Here is a tiny trained network, its code and every weight. The questions are about switching its units off for an input and a target symbol, where a switched-off unit gives its printed mean instead of its output.

import numpy as np


def w(rows, s, z=0):
    codes = np.array(rows[::2]) - 128.0
    scale = np.full(codes.shape[1], s)
    scale[-1] = z or s
    return codes * scale


def f(y):
    return np.maximum(y, 0)


def softmax(a):
    e = np.exp(a - a.max(-1, keepdims=True))
    return e / e.sum(-1, keepdims=True)


def log_softmax(a):
    a = a - a.max(-1, keepdims=True)
    return a - np.log(np.exp(a).sum(-1, keepdims=True))


def net(x, mask):
    ids = ['αδζηλφ'.index(c) for c in x.split()]
    T = len(ids)
    res = E[ids] + P[:T]
    r = res
    for j in range(2):
        rows = slice(3 * j, 3 * j + 3)
        q, k, v = (r @ M[0][rows].T for M in (Q, K, V))
        z = softmax(np.where(np.tri(T) > 0, q @ k.T / 3**0.5, -1e9)) @ v
        o = O[0][rows]
        res = res + np.where(mask[j], z, o[:, -1]) @ o[:, :-1]
    y = f(res @ A[0][:, :-1].T + A[0][:, -1])
    res = res + np.where(mask[2:14], y, B[0][:, -1]) @ B[0][:, :-1]
    return log_softmax(res[-1] @ U[:, :-1].T + U[:, -1])


Q, K, V, O, A, B = {}, {}, {}, {}, {}, {}
E = w([
[110,166,36],'α',
[202,98,250],'δ',
[172,128,81],'ζ',
[105,217,143],'η',
[29,34,57],'λ',
[28,125,213],'φ',
],0.018)
P = w([
[180,249,109],'0',
[157,219,88],'1',
[152,200,91],'2',
[139,168,92],'3',
[128,148,92],'4',
[116,131,86],'5',
[106,113,83],'6',
[96,102,88],'7',
[86,94,84],'8',
[82,99,90],'9',
],0.012)
Q[0] = w([
[65,135,7],'head 0',
[100,180,128],'head 0',
[71,132,51],'head 0',
[177,129,149],'head 1',
[88,159,95],'head 1',
[158,135,101],'head 1',
],0.015)
K[0] = w([
[30,134,138],'head 0',
[193,151,174],'head 0',
[57,96,162],'head 0',
[166,165,141],'head 1',
[8,100,138],'head 1',
[114,159,217],'head 1',
],0.017)
V[0] = w([
[64,77,83],'head 0',
[123,58,180],'head 0',
[108,107,75],'head 0',
[68,158,187],'head 1',
[147,246,53],'head 1',
[79,1,165],'head 1',
],0.0093)
O[0] = w([
[129,208,111,141],'head 0',
[226,223,105,84],'head 0',
[100,217,100,96],'head 0',
[93,195,255,254],'head 1',
[175,175,83,197],'head 1',
[157,108,137,118],'head 1',
],0.008,0.005)
A[0] = w([
[155,68,162,3],'neuron 0',
[171,85,193,187],'neuron 1',
[167,116,161,67],'neuron 2',
[195,140,240,216],'neuron 3',
[97,88,74,6],'neuron 4',
[225,46,200,170],'neuron 5',
[99,139,174,248],'neuron 6',
[153,117,167,100],'neuron 7',
[56,201,93,74],'neuron 8',
[210,247,117,118],'neuron 9',
[119,198,124,79],'neuron 10',
[155,139,36,141],'neuron 11',
],0.012,0.0065)
B[0] = w([
[1,90,176,133],'neuron 0',
[200,169,125,168],'neuron 1',
[29,130,26,132],'neuron 2',
[116,21,113,217],'neuron 3',
[164,125,64,142],'neuron 4',
[117,220,113,150],'neuron 5',
[204,164,129,251],'neuron 6',
[174,168,142,139],'neuron 7',
[94,164,144,212],'neuron 8',
[103,48,86,196],'neuron 9',
[68,136,139,171],'neuron 10',
[163,147,205,174],'neuron 11',
],0.0096,0.012)
U = w([
[120,174,219,93],'α',
[247,200,103,185],'δ',
[104,15,91,252],'ζ',
[57,79,157,48],'η',
[99,204,90,102],'λ',
[103,153,162,18],'φ',
],0.012,0.0035)

Each question gives the input, a string of symbols that net reads in full, and the target symbol t.
The units are the heads (3 rows each of Q, K, V and O) and the neurons (one row each of A and B). Each row of codes is followed by its name. A weight is (code - 128) times the scale printed after its matrix; where a second scale follows, it is the last column's (O, A, B and U).
mask holds one flag per unit, heads first, then neurons. A switched-off unit (its flag False) gives its mean, the last column of its rows in O or B, instead of its output. The means were averaged over made-up inputs and are rounded, as every weight is.
A unit's drop is (log p(t) with every unit on - log p(t) with that unit switched off) / (log p(t) with every unit on - log p(t) with every unit switched off).
The circuit of an input: a set's keep is (log p(t) with only the set's units on - log p(t) with every unit switched off) / (log p(t) with every unit on - log p(t) with every unit switched off). Starting from the 12 units with the biggest drops (on a tie, the unit counted first), units are removed one at a time, each time the one whose removal leaves the highest keep (on an exact tie, the one counted first), for as long as the keep stays at least 0.8.
units of the circuit, in order: the units of the circuit, biggest drop first
most important unit: the unit with the biggest drop
top k neurons: the k neurons with the biggest drops, biggest first
heads that matter: for each layer, one digit per head in row order, 1 if its drop is at least 0.15 and else 0, layers parted by /
drop when u is switched off: that unit's drop, to one decimal
input ζ α φ ζ, target ζ: most important unit	neuron 9
input λ α ζ, target λ: units of the circuit, in order	(head 0; neuron 6)
input ζ ζ α ζ ζ φ η α δ, target δ: top 3 neurons	(neuron 5; neuron 1; neuron 9)
input φ δ φ, target δ: units of the circuit, in order	(head 0; neuron 1; neuron 6)
input ζ δ φ φ φ ζ φ η, target η: units of the circuit, in order	(neuron 3; head 0; neuron 9; head 1)
input ζ α φ φ α η, target η: heads that matter	01
input α δ λ, target λ: heads that matter	10
input φ α φ φ η φ φ φ φ, target α: units of the circuit, in order	(neuron 6; head 1)
input φ ζ ζ λ λ α ζ, target λ: top 2 neurons	(neuron 3; neuron 8)
input φ φ α α φ φ φ α δ, target δ: drop when head 1 is switched off	0.6
input ζ ζ α, target λ: drop when neuron 8 is switched off	0.2
input δ λ φ η, target ζ: drop when neuron 3 is switched off	0.4
